Below are the code and all the weights of a small trained network. Each question names an input and a class and asks about switching units off, where a switched-off unit gives its printed mean instead of its output.

import numpy as np


def w(rows, s, z=0):
    codes = np.array(rows[::2]) - 128.0
    scale = np.full(codes.shape[1], s)
    scale[-1] = z or s
    return codes * scale


def norm(h):
    return h / np.sqrt((h * h).mean(-1, keepdims=True) + 1e-5)


def f(y):
    return np.maximum(y, 0)


def log_softmax(a):
    a = a - a.max(-1, keepdims=True)
    return a - np.log(np.exp(a).sum(-1, keepdims=True))


def net(x, mask):
    res = np.array(x, float).reshape(1, 8) / 4 @ E
    u = 0
    for l in range(4):
        y = f(norm(res) @ A[l][:, :-1].T + A[l][:, -1])
        res = res + np.where(mask[u : u + 3], y, B[l][:, -1]) @ B[l][:, :-1]
        u += 3
    return log_softmax(norm(res)[-1] @ U[:, :-1].T + U[:, -1])


A, B = {}, {}
E = w([
[230,87,68],'x0',
[167,175,10],'x1',
[155,99,55],'x2',
[173,138,155],'x3',
[4,90,91],'x4',
[28,185,106],'x5',
[173,186,170],'x6',
[43,160,129],'x7',
],0.005)
A[0] = w([
[196,2,212,91],'L0N1',
[130,29,183,200],'L0N2',
[183,221,193,254],'L0N3',
],0.0059,0.0042)
B[0] = w([
[17,34,188,207],'L0N1',
[89,98,121,231],'L0N2',
[254,127,190,255],'L0N3',
],0.0076,0.0048)
A[1] = w([
[254,57,40,126],'L1N1',
[25,87,33,12],'L1N2',
[116,249,90,254],'L1N3',
],0.0057,0.00068)
B[1] = w([
[141,80,117,254],'L1N1',
[113,89,87,239],'L1N2',
[194,246,145,187],'L1N3',
],0.011,0.003)
A[2] = w([
[173,163,193,17],'L2N1',
[180,169,136,154],'L2N2',
[207,254,17,4],'L2N3',
],0.0053,0.0017)
B[2] = w([
[32,121,152,208],'L2N1',
[75,215,133,226],'L2N2',
[253,108,154,253],'L2N3',
],0.0075,0.0017)
A[3] = w([
[253,192,141,255],'L3N1',
[36,116,47,26],'L3N2',
[56,143,65,245],'L3N3',
],0.0061,0.00057)
B[3] = w([
[67,175,84,253],'L3N1',
[26,45,108,199],'L3N2',
[40,246,86,187],'L3N3',
],0.011,0.0035)
U = w([
[133,188,142,80],'0',
[158,55,99,93],'1',
[37,110,99,254],'2',
[208,149,124,60],'3',
[104,61,199,105],'4',
[131,191,149,74],'5',
[114,141,255,72],'6',
],0.02,0.0034)

Each question gives the input, the list of numbers given to net, and the class t.
The units are the neurons (one row each of A and B). Each row of codes is followed by its name. A weight is (code - 128) times the scale printed after its matrix; where a second scale follows, it is the last column's (A, B and U).
mask holds one flag per neuron, layer by layer. A switched-off neuron (its flag False) gives its mean, the last column of its row in B, instead of its output. The means were averaged over made-up inputs and are rounded, as every weight is.
A unit's drop is (log p(t) with every unit on - log p(t) with that unit switched off) / (log p(t) with every unit on - log p(t) with every unit switched off).
The circuit of an input: a set's keep is (log p(t) with only the set's units on - log p(t) with every unit switched off) / (log p(t) with every unit on - log p(t) with every unit switched off). Starting from all 12 units, units are removed one at a time, each time the one whose removal leaves the highest keep (on an exact tie, the one counted first), for as long as the keep stays at least 0.8.
circuit, biggest first: the units of the circuit, biggest drop first
most important unit: the unit with the biggest drop
top k neurons in layer l: the k neurons of layer l with the biggest drops, biggest first
drop when u is switched off: that unit's drop, to one decimal
input [-1,7,-5,-7,8,7,5,-2], class 0: most important unit -> L1N3
input [8,4,-1,-5,-6,5,-6,5], class 3: circuit, biggest first -> (L0N1; L2N3)
input [-1,-3,4,-1,-6,4,-4,8], class 5: circuit, biggest first -> (L0N1; L1N3; L0N2)
input [2,4,-8,5,6,-5,6,3], class 0: top 2 neurons in layer 3 -> (L3N1; L3N2)
input [2,-2,1,3,-3,3,4,1], class 3: top 2 neurons in layer 0 -> (L0N3; L0N1)
input [1,0,3,-8,-1,-6,7,-1], class 4: top 2 neurons in layer 1 -> (L1N3; L1N2)
input [-1,4,-3,7,8,3,2,-1], class 0: top 2 neurons in layer 0 -> (L0N1; L0N2)
input [0,2,-3,-7,0,2,8,-7], class 3: top 2 neurons in layer 3 -> (L3N3; L3N2)
input [-4,-2,-2,1,6,6,6,-3], class 0: drop when L3N2 is switched off -> 0.2
input [-8,8,-6,8,2,-5,-3,-2], class 0: drop when L3N1 is switched off -> 0.5
